[-26  30 -30 -26  -7  37  36]  pume
[ 41  36   0  33  54  -9 -13]  Giv
[-31  30  33 -26 -25 -31  36]  paf
common Giv pume: 
[36]
common pume Giv: 
[36]
which: [-26  30 -30 -26  -7  37  36]
pume
which: [-31  30  33 -26 -25 -31  36]
paf

[ 40 -11 -43  38  25 -38  -7 -51  42  35 -46  45 -45  20 -28 -46 -14  20] -> Mede
[-14   1 -37  13   8 -24 -29 -28  19  10 -38 -17 -29 -34 -16 -30 -10  27] -> segep
[ 41   6  44  40  39  -4  19  45  43  40  20 -27  39  -5  37 -34  45  29] -> Dunad
[ 19  39 -37  28  21  39  32  18  16  25  18  44 -30  27 -13 -13  17  23] -> Giv
[ 19   1 -37  13   8 -24  32 -28  14  10 -38 -17 -29 -34 -16  21 -10  39] -> pume
common Mede Giv: 
[25]
which: [ 19  39 -37  28  21  39  32  18  16  25  18  44 -30  27 -13 -13  17  23]
Giv
which: [ 41   6  44  40  39  -4  19  45  43  40  20 -27  39  -5  37 -34  45  29]
Dunad
which: [ 19   1 -37  13   8 -24  32 -28  14  10 -38 -17 -29 -34 -16  21 -10  39]
pume

[ -4  26 -32  45 -13 -30 -27   7  28 -18 -12  42  13 -36 -20 -19 -27  41]  fod
[-23  12 -42  28 -47 -41 -48   5  14  14  29  -2  26  30  15 -43 -41  41]  Dunad
[ 29  15   9  -1   8   5  30  -4   2 -32 -56  29   7 -50 -30  32   5  -4]  fute
[-12  21   9  14 -17  10   2  15  19  31  19 -23  13  -2  32  -4  13  25]  dekib
[-11  22 -14  18  31 -13  40  39  32 -52 -41  19  49  -2 -56 -12 -11   8]  Mede
[ 31 -29  12 -23   2  12  24 -33 -36   9  -1  16 -45 -11  12  21  14 -21]  Damu
[  4  36 -25  50 -23 -25 -21 -32  35  -2  -7  47  18 -43  -8 -10 -24  49]  segep
common Damu fod: 
[-36]
common segep fod: 
[-32]
common fod segep: 
[-32]
which: [-12  21   9  14 -17  10   2  15  19  31  19 -23  13  -2  32  -4  13  25]
dekib

[-19 -43 -46  26 -29 -25  -5  -2] : guzel
[-41  28  19  24 -36  20  25 -48] : fod
[ 14  18 -49  -5 -25  -6  59  56] : dekib
[ 18  55 -38 -50  26 -49  19  47] : pume
[ 13  47 -15   7 -56  27 -31 -59] : paf
[ 54  59 -26 -18 -29  27  19 -17] : Damu
common Damu fod: 
[19]
common Damu paf: 
[27]
common Damu guzel: 
[-29]
common fod pume: 
[19]
common pume guzel: 
[26]

[ 50 -15  10  33   0  19] -> pume
[-17   0 -36 -12 -11   4] -> guzel
[ 50 -15  10   2   0  30] -> segep
[50 18 10 22 22 29] -> paf
[ 10 -20  29   0  46  30] -> Damu
[-17  53  19 -12 -11   4] -> Dunad
[-24  45 -32 -17  -1   0] -> fute
common segep fute: 
[0]
common pume guzel: 
[0]
common fute Damu: 
[0]
common fute segep: 
[0]

[-41  -2 -15  21   9 -44  10   7  11   7 -10 -37  13  24   4 -36  26  17
 -21 -41 -10  29  22 -23  18 -48 -28  -3 -29 -16 -38  -7  -6 -23  -9   9
  27 -23 -45  45  40 -36 -39  14 -18  -7] = Mede
[-41  -2 -44  21   9 -44  10   7  11   7 -10 -37  13  24   4 -36  26  17
 -21  -6 -10  29  22  -1  18 -48 -28  -3  14 -16 -38  -7  -6 -23  -9   9
 -40 -33 -45  45  40 -36 -39  14 -18  -7] = fod
[-41  -2 -15  21   9 -44  10   7  11   7 -10 -37  13  24   4 -36  26  17
 -21 -26 -10  29  22 -23  18 -48 -28  -3 -29 -16 -38  53 -50 -34 -18  23
  46  -7 -23  19  42 -48  -4 -23 -13  46] = Damu
[-41  -2 -15  21   9 -44  10   7  11   7 -10 -37  13  24   4 -36  26  17
 -21 -26 -10  29  22 -23  18 -48 -28  -3 -29 -16 -38  -7  30 -24 -45  18
   2 -41  20 -39  25  41 -28 -46 -28 -23] = segep
[  6 -21  19 -18 -23 -24  -2 -30 -37 -36  36  37 -43  -2 -17   9 -38 -31
   5  26 -47 -23 -21 -33 -21  20  60 -38  34 -40  21 -52  -1  24  34 -32
 -49  -8 -28  -6 -27  27  -1  23  34 -47] = Dunad
which: [-41  -2 -15  21   9 -44  10   7  11   7 -10 -37  13  24   4 -36  26  17
 -21 -26 -10  29  22 -23  18 -48 -28  -3 -29 -16 -38  -7  30 -24 -45  18
   2 -41  20 -39  25  41 -28 -46 -28 -23]
segep
which: [-41  -2 -15  21   9 -44  10   7  11   7 -10 -37  13  24   4 -36  26  17
 -21 -26 -10  29  22 -23  18 -48 -28  -3 -29 -16 -38  53 -50 -34 -18  23
  46  -7 -23  19  42 -48  -4 -23 -13  46]
Damu
which: [  6 -21  19 -18 -23 -24  -2 -30 -37 -36  36  37 -43  -2 -17   9 -38 -31
   5  26 -47 -23 -21 -33 -21  20  60 -38  34 -40  21 -52  -1  24  34 -32
 -49  -8 -28  -6 -27  27  -1  23  34 -47]
Dunad
which: [-41  -2 -44  21   9 -44  10   7  11   7 -10 -37  13  24   4 -36  26  17
 -21  -6 -10  29  22  -1  18 -48 -28  -3  14 -16 -38  -7  -6 -23  -9   9
 -40 -33 -45  45  40 -36 -39  14 -18  -7]
fod

[-16 -15   8   9 -17  11 -10  -5 -31 -11 -24  -8  -5  11 -13 -17  11  -4
 -17  -2   2  -4 -21   0  -7 -46 -18  -4] : Dunad
[-17  -2  11  15 -12  20   0   2 -30  -8 -16  -6  13   6 -17 -21   9 -12
 -12  -2  -4 -13 -15   7 -11 -37 -15  -2] : libu
[ 13   8 -20 -22  15 -30  -1  -6  38   6  23  15  -9 -12   5  10 -23  -3
  22   4   4  30  22  -4  -7  45  24   2] : guzel
[  0   0  -3  -6   5 -18   3   6   0  -5  11   1 -19 -24  -8   1 -16 -17
  -4  -9 -14  19   6  -6  -5   5   5 -16] : pume
[ 18   7   3  -5  12  -4 -10  -4  30  11  24  13  -6  10  28  24   8  16
  17  -1  11  20  20   7  14   4  19   3] : Damu
[  9  16  10  11  19   4   7   1  27   6  33  18  10  -3  11   8  -1 -10
  20   6  18  -5  22  14  -6  40  10  -2] : segep
[ -3  -5 -18 -20  -4 -25  -9   2   1  -7  -3   3  17 -17  -5  -4 -19 -15
   0 -11  -9  -4   5 -12 -11  -6   3  -9] : Giv
[18  7  3 -5 12 -4 -3 -4 30 11 24 13 -6 10 28 24  8 16 17 -1 11 20 20  7
 14 39 19  3] : fute
[ 11  -1  15   4   5   3  -6   5  -5   0  17  11 -17   3  17  19  15   4
   4 -11   3  13  14   3   8  13  12 -11] : paf
[ -6 -13  15  10 -17  24  -9   2 -22   0 -23  -8   2  26   8   4  33  18
 -17  -9   9 -44 -17   0  19 -36 -20   5] : dekib
[-16 -15   8   9 -17  11 -10  -5 -31 -11 -24  -4   6  10 -13 -17  11  -4
 -17  -2   0 -37   1   0  -7 -46 -18  -4] : fod
which: [ 13   8 -20 -22  15 -30  -1  -6  38   6  23  15  -9 -12   5  10 -23  -3
  22   4   4  30  22  -4  -7  45  24   2]
guzel
which: [  9  16  10  11  19   4   7   1  27   6  33  18  10  -3  11   8  -1 -10
  20   6  18  -5  22  14  -6  40  10  -2]
segep
which: [18  7  3 -5 12 -4 -3 -4 30 11 24 13 -6 10 28 24  8 16 17 -1 11 20 20  7
 14 39 19  3]
fute
which: [-16 -15   8   9 -17  11 -10  -5 -31 -11 -24  -8  -5  11 -13 -17  11  -4
 -17  -2   2  -4 -21   0  -7 -46 -18  -4]
Dunad
which: [ -3  -5 -18 -20  -4 -25  -9   2   1  -7  -3   3  17 -17  -5  -4 -19 -15
   0 -11  -9  -4   5 -12 -11  -6   3  -9]
Giv

[ 48  25  56  41 -39 -15  34  51  48  13  21  35  28  56 -25  57  42  31] = segep
[ 30  42  34  53 -45  45  42 -38  22  48 -21  49  38  26  25  38  44   6] = fute
[ 42  37 -30 -32   3  28 -24 -43 -37  37  43 -10 -39 -37  43  47 -30  26] = guzel
which: [ 42  37 -30 -32   3  28 -24 -43 -37  37  43 -10 -39 -37  43  47 -30  26]
guzel
which: [ 30  42  34  53 -45  45  42 -38  22  48 -21  49  38  26  25  38  44   6]
fute
which: [ 48  25  56  41 -39 -15  34  51  48  13  21  35  28  56 -25  57  42  31]
segep

[13 44 14 41] = dekib
[31 35 36 13] = guzel
[43 24 22 57] = Giv
[22 44 34 21] = paf
[44 42 45 44] = pume
common pume dekib: 
[44]
common guzel dekib: 
[13]
common paf pume: 
[44]
which: [44 42 45 44]
pume
common Giv paf: 
[22]
common dekib guzel: 
[13]
common paf dekib: 
[44]

[-44  27  22  13 -43] : fod
[ 30  17  25  17 -44] : fute
[40 32 22 13 40] : dekib
[29 32 25 22 30] : libu
[ -6  -8 -16  18  10] : Damu
[ 6 -4 22 23 40] : paf
[41 31 21  8 42] : Giv
[10 32 21 13 47] : Dunad
common fod paf: 
[22]
common paf libu: 
[22]
common libu paf: 
[22]
common fod fute: 
[-44]
common Giv Dunad: 
[21]
common fute fod: 
[-44]

